Below are the code and all the weights of a small trained network. Each question names an input and a class and asks about switching units off, where a switched-off unit gives its printed mean instead of its output.

import numpy as np


def w(rows, s, z=0):
    codes = np.array(rows[::2]) - 128.0
    scale = np.full(codes.shape[1], s)
    scale[-1] = z or s
    return codes * scale


def f(y):
    return np.maximum(y, 0)


def log_softmax(a):
    a = a - a.max(-1, keepdims=True)
    return a - np.log(np.exp(a).sum(-1, keepdims=True))


def net(x, mask):
    res = np.array(x, float).reshape(1, 3) / 4 @ E
    y = f(res @ A[0][:, :-1].T + A[0][:, -1])
    res = res + np.where(mask, y, B[0][:, -1]) @ B[0][:, :-1]
    return log_softmax(res[-1] @ U[:, :-1].T + U[:, -1])


A, B = {}, {}
E = w([
[224,60,102,143],'x0',
[112,2,163,48],'x1',
[116,156,68,16],'x2',
],0.0092)
A[0] = w([
[102,131,158,105,135],'N0',
[252,105,85,177,206],'N1',
[106,144,126,84,127],'N2',
[55,26,171,70,148],'N3',
[212,144,83,97,167],'N4',
[65,72,187,163,194],'N5',
[159,101,104,163,209],'N6',
[72,146,136,149,115],'N7',
[78,81,179,159,199],'N8',
[138,185,129,163,149],'N9',
[131,114,153,213,157],'N10',
[78,204,168,191,119],'N11',
[142,183,112,110,253],'N12',
[165,176,92,178,95],'N13',
[111,188,102,117,221],'N14',
[100,161,167,221,166],'N15',
],0.017,0.0048)
B[0] = w([
[119,150,102,157,154],'N0',
[118,5,200,208,216],'N1',
[114,204,159,122,163],'N2',
[145,76,57,20,249],'N3',
[53,68,80,115,176],'N4',
[200,40,118,130,200],'N5',
[149,89,173,134,173],'N6',
[157,109,68,168,157],'N7',
[199,62,122,131,191],'N8',
[52,125,103,90,174],'N9',
[146,142,219,186,188],'N10',
[164,185,27,185,195],'N11',
[44,155,93,113,180],'N12',
[114,69,31,71,174],'N13',
[53,177,113,117,184],'N14',
[146,225,128,200,195],'N15',
],0.027,0.017)
U = w([
[48,154,100,37,28],'0',
[163,191,43,97,80],'1',
[125,142,128,134,6],'2',
[110,2,152,30,253],'3',
[187,98,122,168,120],'4',
[166,74,220,172,55],'5',
[35,173,81,226,184],'6',
],0.0097,0.0034)

Each question gives the input, the list of numbers given to net, and the class t.
The units are the neurons (one row each of A and B). Each row of codes is followed by its name. A weight is (code - 128) times the scale printed after its matrix; where a second scale follows, it is the last column's (A, B and U).
mask holds one flag per neuron, in row order. A switched-off neuron (its flag False) gives its mean, the last column of its row in B, instead of its output. The means were averaged over made-up inputs and are rounded, as every weight is.
A unit's drop is (log p(t) with every unit on - log p(t) with that unit switched off) / (log p(t) with every unit on - log p(t) with every unit switched off).
The circuit of an input: a set's keep is (log p(t) with only the set's units on - log p(t) with every unit switched off) / (log p(t) with every unit on - log p(t) with every unit switched off). Starting from the 12 units with the biggest drops (on a tie, the unit counted first), units are removed one at a time, each time the one whose removal leaves the highest keep (on an exact tie, the one counted first), for as long as the keep stays at least 0.8.
units of the circuit, in order: the units of the circuit, biggest drop first
k most important neurons: the k neurons with the biggest drops, biggest first
drop of u: that unit's drop, to one decimal
input [-1,2,-7], class 5: units of the circuit, in order => (N10)
input [-8,3,-3], class 1: 2 most important neurons => (N1 N11)
input [6,-6,-6], class 5: 2 most important neurons => (N1 N10)
input [-4,-8,6], class 6: 2 most important neurons => (N3 N11)
input [0,3,6], class 0: 3 most important neurons => (N1 N5 N8)
input [0,0,3], class 0: 2 most important neurons => (N1 N15)
input [-5,-2,8], class 6: 2 most important neurons => (N3 N13)
input [-3,-3,7], class 6: 2 most important neurons => (N3 N13)
input [4,-6,-8], class 5: 2 most important neurons => (N1 N10)
input [0,-1,-3], class 4: 2 most important neurons => (N1 N14)
input [4,-6,8], class 0: 3 most important neurons => (N15 N11 N13)
input [1,-2,0], class 6: drop of N3 => 1.1
input [-3,0,-5], class 4: drop of N1 => 0.0
input [-5,-5,4], class 6: drop of N3 => 0.1
input [-2,-1,7], class 0: drop of N15 => 0.4
